Below is a small trained network, with its code and all its weights. Each question gives an input and a class and asks what happens when units are switched off, that is, made to give their printed mean instead of their output.

import numpy as np


def w(rows, s, z=0):
    codes = np.array(rows[::2]) - 128.0
    scale = np.full(codes.shape[1], s)
    scale[-1] = z or s
    return codes * scale


def f(y):
    return np.maximum(y, 0)


def log_softmax(a):
    a = a - a.max(-1, keepdims=True)
    return a - np.log(np.exp(a).sum(-1, keepdims=True))


def net(x, mask):
    res = np.array(x, float).reshape(1, 6) / 4 @ E
    y = f(res @ A[0][:, :-1].T + A[0][:, -1])
    res = res + np.where(mask, y, B[0][:, -1]) @ B[0][:, :-1]
    return log_softmax(res[-1] @ U[:, :-1].T + U[:, -1])


A, B = {}, {}
E = w([
[99,221,59,110],'x0',
[129,127,126,124],'x1',
[130,125,126,120],'x2',
[171,100,9,186],'x3',
[40,91,106,141],'x4',
[124,134,132,146],'x5',
],0.015)
A[0] = w([
[3,66,103,144,182],'N0',
[67,228,145,65,158],'N1',
[127,170,35,123,62],'N2',
[205,16,106,190,183],'N3',
[148,220,66,194,159],'N4',
[134,218,178,111,242],'N5',
[166,78,108,191,188],'N6',
[50,124,119,143,191],'N7',
[172,131,130,118,142],'N8',
[65,132,145,128,95],'N9',
[154,126,46,164,82],'N10',
[206,165,147,133,229],'N11',
[204,135,142,132,142],'N12',
[247,189,160,134,254],'N13',
[25,61,95,109,196],'N14',
[64,104,109,134,165],'N15',
[70,191,130,90,143],'N16',
[129,63,252,142,244],'N17',
],0.015,0.0067)
B[0] = w([
[148,110,180,162,212],'N0',
[44,173,173,135,227],'N1',
[195,186,200,68,187],'N2',
[156,55,47,179,216],'N3',
[131,173,131,87,203],'N4',
[66,185,73,99,219],'N5',
[165,69,79,140,186],'N6',
[140,141,204,128,183],'N7',
[119,108,110,112,152],'N8',
[126,123,173,132,165],'N9',
[252,137,152,119,189],'N10',
[131,114,17,71,188],'N11',
[95,93,70,109,169],'N12',
[92,164,10,90,216],'N13',
[174,123,207,192,204],'N14',
[159,132,194,175,172],'N15',
[89,200,159,190,194],'N16',
[248,186,162,38,254],'N17',
],0.012,0.022)
U = w([
[189,158,90,32,182],'0',
[211,138,188,117,234],'1',
[6,160,78,118,136],'2',
[36,145,175,208,71],'3',
[149,53,33,148,2],'4',
[169,29,126,223,97],'5',
],0.013,0.0027)

Each question gives the input, the list of numbers given to net, and the class t.
The units are the neurons (one row each of A and B). Each row of codes is followed by its name. A weight is (code - 128) times the scale printed after its matrix; where a second scale follows, it is the last column's (A, B and U).
mask holds one flag per neuron, in row order. A switched-off neuron (its flag False) gives its mean, the last column of its row in B, instead of its output. The means were averaged over made-up inputs and are rounded, as every weight is.
A unit's drop is (log p(t) with every unit on - log p(t) with that unit switched off) / (log p(t) with every unit on - log p(t) with every unit switched off).
most important unit: the unit with the biggest drop
k most important neurons: the k neurons with the biggest drops, biggest first
drop of u: that unit's drop, to one decimal
input [-4,0,-7,1,-4,7], class 4: most important unit => N3
input [0,4,5,8,-6,-2], class 4: 2 most important neurons => [N3; N17]
input [3,-5,-8,7,1,4], class 1: 2 most important neurons => [N13; N5]
input [-6,6,-7,1,-4,-5], class 4: 2 most important neurons => [N3; N2]
input [1,-3,6,-6,5,-8], class 3: 2 most important neurons => [N1; N10]
input [-8,-1,-4,1,4,2], class 5: 3 most important neurons => [N3; N2; N6]
input [2,2,-4,0,5,-4], class 3: 2 most important neurons => [N17; N10]
input [0,-3,-8,6,6,-4], class 5: 2 most important neurons => [N17; N3]
input [7,-8,1,-1,-2,-8], class 2: drop of N17 => 0.1
input [5,-1,-6,0,4,2], class 3: drop of N17 => 0.7
input [-1,-5,-3,-5,-4,5], class 0: drop of N17 => 1.5
input [2,3,-7,-1,6,5], class 3: drop of N17 => 0.4
